[128 = 0]
0 [111 130 156 177 118 175  62 120 124 141 126 123 193 143 189  90 155 155
 134 129 151 127 166 135 156   1 144 151 136 172 101 118 157 124 202 135
 150 125 130 125 120 255 128 139 126 168 139 136  93  67 136 217 158 124
 187  81 123 108 119 140 119 112 127 118 140 128 109 142 181  87 126 111
  85 129 129 123 105 128 132 138  94 101 129 124 115 131 127 116 125 133
 115 138 181 112 136 148 118 132 101 133 113 103 130 122   1 139  97 147
  99 200 145 148  95 170 122 109 127 148 123 125 130 128 143 130 141 128
 114 148 133 127  82  83 171 135  69 130 146 161 161 105  83 134  83 105
  75 138 134 127 150 169 148 111 150 130 171 129  70 134 120]
1 [118 133 129 113 128  79 143 123 131 129 136 104  22 150 156 160 102 166
 132 105 142 124 107 113 151 116 110 113 127  91 118 130 132 255  84 128
 114 123 133 104 101  53 118 120 136  98 124 131 146 129 127 136 120 131
 137 164 104 134 140 123 126 132 158 130  75 134 112 144  36 143 113 135
 169 120 132 130 111 125 124 142 179 154 131 141 132 132 149 129 127  82
  94 117  34 117 125  86 119 118 146  96 118 113 135 128 200   1 159 102
 134 145 147 129 141 173 134  93 124  80 123 143 124 185 122 112 112  78
 128 133 118 112 141  91 168 120 128 209 118 143  65 168 164 120 125 117
   1 125 156 137 104  35 126 131 161 128 118 124 130 113 134]
2 [120 188 118  99 116  96  96 124 134 123 134  96  41 128 137 168 116 181
 149 107 150 130 117 134 127  49 101 127 127 107 131 126 101 181  78 139
 109 125 117 120 115  53 120 125 133  98 132 141 135 117 129 167 123 135
 144 137 105 137 125 106 124 126 148 145  97 124 141 127  93 128 123 126
 149 134 140 115 100 126 149 136 172 146 140 137 135 143 145 128 139 111
  98 118  55 145 116  89 132 124 145 108 128 125 133 125 202  69 171 116
 136 145 141 130 145 133 132 109 128 116 123 132 127 175 126 122 134 106
 129 136 124 114 131 107 199 124 110 160 104 132 130 144 157 120 125 118
  91 124 130 130 103  75 127 133 172 130 133 132 130 118 134]
3 [108 175 157 158 125 170  72 123 127 126 127 108 157 135 130 117 151 174
 138 131 142 133 154 129 118   1 113 152 134 152 129 122 132   9 193 142
 143 129 108 121 119 199 128 135 135 147 138 154 100  88 133 243 134 125
 182  85 129 127 117 111 116 119 119 149 180 117 160 139 155  92 114 116
 126 133 142 123  88 125 120 127 120  95 128 118 115 134 124 122 145 144
 122 131 146 119 128 144 130 130 106 114 141 125 126 121   1 149  87 142
  85 155 121 135 113 114 140 137 129 140 115 116 130 140 139 132 146 136
 118 122 136 114 103 135 192 131  86 106  87 136 157  93  96 118 127 114
  67 126 131 128 130 120 135 121 169 129 188 128  78 133 112] -> 0 2
4 [118 140 118 112 123 143  70 128 126 146 130 135 151 161 154 123 125 136
 150 134 158 118 135 149 146 109 143 140 128 123  95 118 147 255 132 127
 142 121 127 156 116 191 124 112 123 156 130 120 107  70 137 153 149 131
 146 166 106 110 119 161 114 122 151  82  57 139  73 142 131 107 126 123
  86 119 115 161 158 124 117 140 108 143 124 139 127 122 145 128 126 111
  92 127 104  79 136 148 126 130 127 130 100 104 131 131 130  39 131 145
 133 206 147 151 101 207 116  92 124  98 118 144 127 124 136 117 141 125
 122 159 122 130 117  86 155 121  86 179 163 166 103 160 135 133  91 108
 193 135  44 125 165 199 141 119 116 129 115 155  87 121 123] -> 0 2
5 [126 163 108  94 134 122 134 131 129 130 136 138  31 127  88 141 116 102
 151 154 150 123 119 146 127 189 125 134 124 117 111 125 110 202  86 131
 134 124 138 152 119 127 123 117 117 111 126 133 126  95 135  74 125 130
 154 184 123 111 117 139 128 121 143 110  75 125 107 121  69 125 127 127
  97 122 116 113 162 125 111 126  66 141 118 137 134 137 133 145 136 125
 127 127  99  96 123  97 127 125 140 129 129 130 133 134 185  80 138 144
 131 171 128 132 160 190 120  97 128 109 120 139 127 111 130 128 142 130
 123 133 125 129 145 146 133 120 145 143 127 136 107 137 162 134 127 115
 205 132  53 127 145 187 131 131 125 133 104 150 121 121 137] -> 4 2
6 [129 112 149 141 131 148 119 129 126 132 121 141 243 128 112 118 151 110
 126 142 125 130 136 134 117 189 126 131 125 140 108 124 140   1 179 131
 152 129 132 141 127 127 134 117 136 166 130 135 109 125 129 178 133 121
 148  90 142 117 122 135 135 121 122 155 182 117 164 128 140 128 124 127
 136 127 133 151 137 124 115 110  38 119 126 112 112 129 127 127 137 142
 121 137 151  83 125 140 137 131 102  97 129 139 122 124 105 131  96 139
 119 159 106 127 130 135 126 144 130 186 124 123 135 163 141 134 135 147
 123 124 127 150 120 132 129 129 119 111 106 148 134  98 125 130 135 122
 169 131 120 135 131 169 134 121 137 125 141 139 112 135 119] -> 3 0
7 [159  64 114 129 135  82 187 135 134 121 133 130  34 124  94 157 105  85
 126 131  89 130 118 129 133 167 118 121 114  99 142 132 164 254  62 124
 106 129 142 143 106 125 121 136 131  86 118 119 165 162 121  13 131 127
 113 157 100 135 139  81 139 131 161 114  73 137 114 139  39 168 134 131
 152 119  97  92 127 125 125 153 135 131 128 126 165 130 130 114 111  90
 149 130  29 146 139 111 107 127 148 131 134 142 130 147 197 108 189 126
 174  89 149 109 134 131 120 114 131 134 139 128 127 160 113 131 111  87
 133  73 115 133 155 178 125 123 138 162 106 153 115 122 148 118 121 140
  76 125 143 132 106  79 127 136 141 132  94 135 176 110 151] -> 1 5
8 [142  90 105 114 120  91 174 132 132 126 137 140  75 130  90 156 102  81
 147 137 111 126 110 148 129 121 128 124 125  93 131 127 131 255  55 118
 113 127 133 134 103 123 121 123 127  77 118 113 145 139 123  38 135 130
 116 174 102 130 128 121 133 126 159 108  79 143 110 134  36 154 127 132
 132 120  97 132 151 124 116 146  98 158 120 122 160 137 149 129 117  92
 117 131  28 122 150 115  99 127 146 125 114 133 132 148 249  78 169 133
 164 129 160 119 142 160 113  94 129 156 135 135 125 135 118 127 125 106
 134 112 114 138 158 145 130 122 140 155 109 173  97 133 180 134 109 139
 118 133  87 126 107 141 134 134 105 133  73 129 176 107 154] -> 7 5
9 [138 159 115 122 133 145 101 137 133 134 124 136 158 123  49 133 125  56
 154 150 123 128 148 165  81 142 116 176 123 116 156 121 123 139 155 123
 138 133 112 174 120 156 140 108 120 143 116 127  92  66 130  59 147 135
 149 129 123 115 121 107 123 126 137 115 100 120 130 149 145 109 125 126
  74 125  96 143 180 119 108 142  70 122 117  98 171 123 125 137 128 143
 140 140 128  98 150 172  99 137 128 146 134 147 127 148 125 124 105 159
 136 123 137 137 105 150 120 116 129 143 126 126 132  78 129 136 161 177
 132  72 123 129 151 191 136 114  98 103  89 198 158 108 124 124 106 135
 218 136  40 113 134 226 128 134  84 132 103 144  88 127 125] -> 5 6
10 [129 127 124 119 129 127 144 133 128 130 130 153 210 121  95 132 127  64
 135 151 132 123 114 157 117 218 135 130 131 123 117 124 113  99 128 117
 149 124 148 168 135 127 133 119 123 138 129 118 115 122 130 112 140 127
 127 143 140 102 123 154 131 123 123 153 123 124 150 126 143 125 124 137
  88 130 128 131 178 128 108 116  49 138 120 118 135 129 132 148 129 128
 151 131 136  91 123 152 130 133 115 116 135 136 128 128 203 139 116 143
 116 147 110 138 163 163 119 134 130 140 126 128 133  72 136 139 137 168
 130 122 125 154 139 126 102 116 148 100 116 150 134 135 140 144 142 122
 255 133  74 126 130 216 135 130  88 128 103 151 117 128 126] -> 9 6
11 [127 145 133 139 126 114 163 129 129 118 132 114 118 119 110 152 132 149
 133 128 122 136 130 120 122 144 109 128 125 130 134 124 127  34 124 134
 120 131 130 118 113  73 124 129 138 104 128 139 139 139 126 163 125 126
 151 113 115 140 132  96 133 122 136 155 151 115 152 133  63 138 120 128
 165 131 132  96  89 125 130 125 107 105 132 117 128 143 131 123 135 120
 126 124 101 126 132 103 127 125 127  97 151 139 129 123 180 101 132 128
 134 113 120 116 145 103 130 131 129 184 126 127 129 190 126 129 128 112
 124 110 126 129 136 152 165 129 131 129  74 122 139 104 157 120 143 131
   7 119 153 134 101  56 130 131 162 127 157 116 132 122 134] -> 2 6
12 [151 126 135 157 140 171 117 137 128 124 119 127 186 101  91 115 153  85
 113 140  93 135 153 132  94 140 116 152 119 154 145 130 166   1 180 136
 131 136 128 157 138 168 139 145 127 149 128 142 124 146 128 109 127 127
 143  90 132 136 123  77 134 125 119 137 159 112 159 132 194 129 141 124
 104 132 108  89 130 125 146 137 100  89 135 119 143 122  96 115 129 151
 170 135 159 164 111 171 135 133 118 149 154 143 120 130  57 225 132 142
 134  90 116 121 107  60 130 173 133 163 134 108 135 138 127 148 135 153
 131  79 131 128 124 192 129 126 116  74 108 137 193  76  85 117 130 141
 255 121 153 125 138 138 127 128 144 130 162 145 105 137 124] -> 6 9
13 [118 162 121  85 137 103 120 126 128 121 133 120  48 127 135 135 122 171
 111 124 157 123  90 111 137 173 116  92 128 104 114 140  99 167  67 135
 126 123 126 118 134  43 122 130 124 123 137 137 149 178 131 196  85 129
  96 174 138 126 124 161 124 133 125 143 125 128 148 103 151 135 125 135
 152 131 155 122 118 132 130 107 186 149 131 167 100 126 130 142 148 113
 116 110  81 146  81  78 167 117 138 114 121 120 128 114 173 123 144  97
 100 139 115 125 166 131 145 127 129  56 118 132 127 136 130 126 110 103
 128 182 134 113 125  93 137 125 169 132 146  65  93 172 135 127 158 112
 255 123 159 134 163  96 119 133 181 127 135 146 128 130 119] -> 2 5
14 [126 169 121 109 133  99 165 129 132 117 131 112  84 115 125 160 126 156
 127 118 129 132 119 115 122 198 103 123 124 126 134 128 106  85  90 137
 116 129 137 122 122   1 122 127 135 121 128 139 147 135 128 139 125 132
 135 136 115 137 133  95 141 129 139 155 128 114 141 123  79 149 126 133
 159 130 130 103 106 128 153 120 127 133 133 131 128 139 128 130 134 130
 125 122  98 143 113  85 133 123 141 106 140 139 131 124 203  77 158 125
 151 105 123 124 147 113 131 123 127 150 125 132 128 188 123 124 130 105
 128 113 123 127 140 127 153 126 139 145 104 115 119 130 154 119 144 127
  18 117 168 135 104  65 119 133 162 127 142 119 143 127 133] -> 11 2
15 [121 156 114  89 133  99 139 126 133 122 133 127  70 136 103 153 114 148
 141 131 151 125 111 127 134 218 117 122 125  99 121 126  93 155  76 131
 127 125 123 126 116  44 120 108 127 114 127 130 137 112 130 136 122 130
 128 181 121 125 128 139 135 129 146 151  89 129 114 122  45 145 119 129
 148 122 129 130 125 127 121 123 106 157 122 132 123 138 149 141 142 117
  99 122  61  99 126  85 123 120 141 115 124 133 132 126 210  36 146 123
 140 145 132 127 152 169 131  96 128 118 117 138 126 148 124 119 133 106
 125 143 121 123 138 114 149 124 135 155 131 133  81 149 171 124 135 118
  99 129 101 133 132 115 123 131 142 128 110 136 129 117 132] -> 14 5
16 [155  69 116 134 117  85 194 132 134 125 139 135  56 133  91 150 106  94
 141 140  99 128 124 145 132 112 129 120 120  94 131 129 152 255  66 121
 114 127 136 132 105 206 120 133 127  70 116 109 154 142 124  33 139 129
 131 164 100 132 128 114 130 120 169 120  50 140 122 141  13 153 125 127
 141 122 101 114 136 123 113 152 117 138 119 121 170 134 141 119 120  79
 117 129  23 141 145 129  96 129 143 127 120 130 130 147 211 112 164 132
 148 118 151 117 135 124 116 104 132 146 135 127 126 159 117 145 111 105
 131  88 118 134 146 162 141 123 139 137 107 165 128 130 154 132 108 141
 134 131  95 126 114 104 138 134 134 135  93 139 165 108 151] -> 8 7
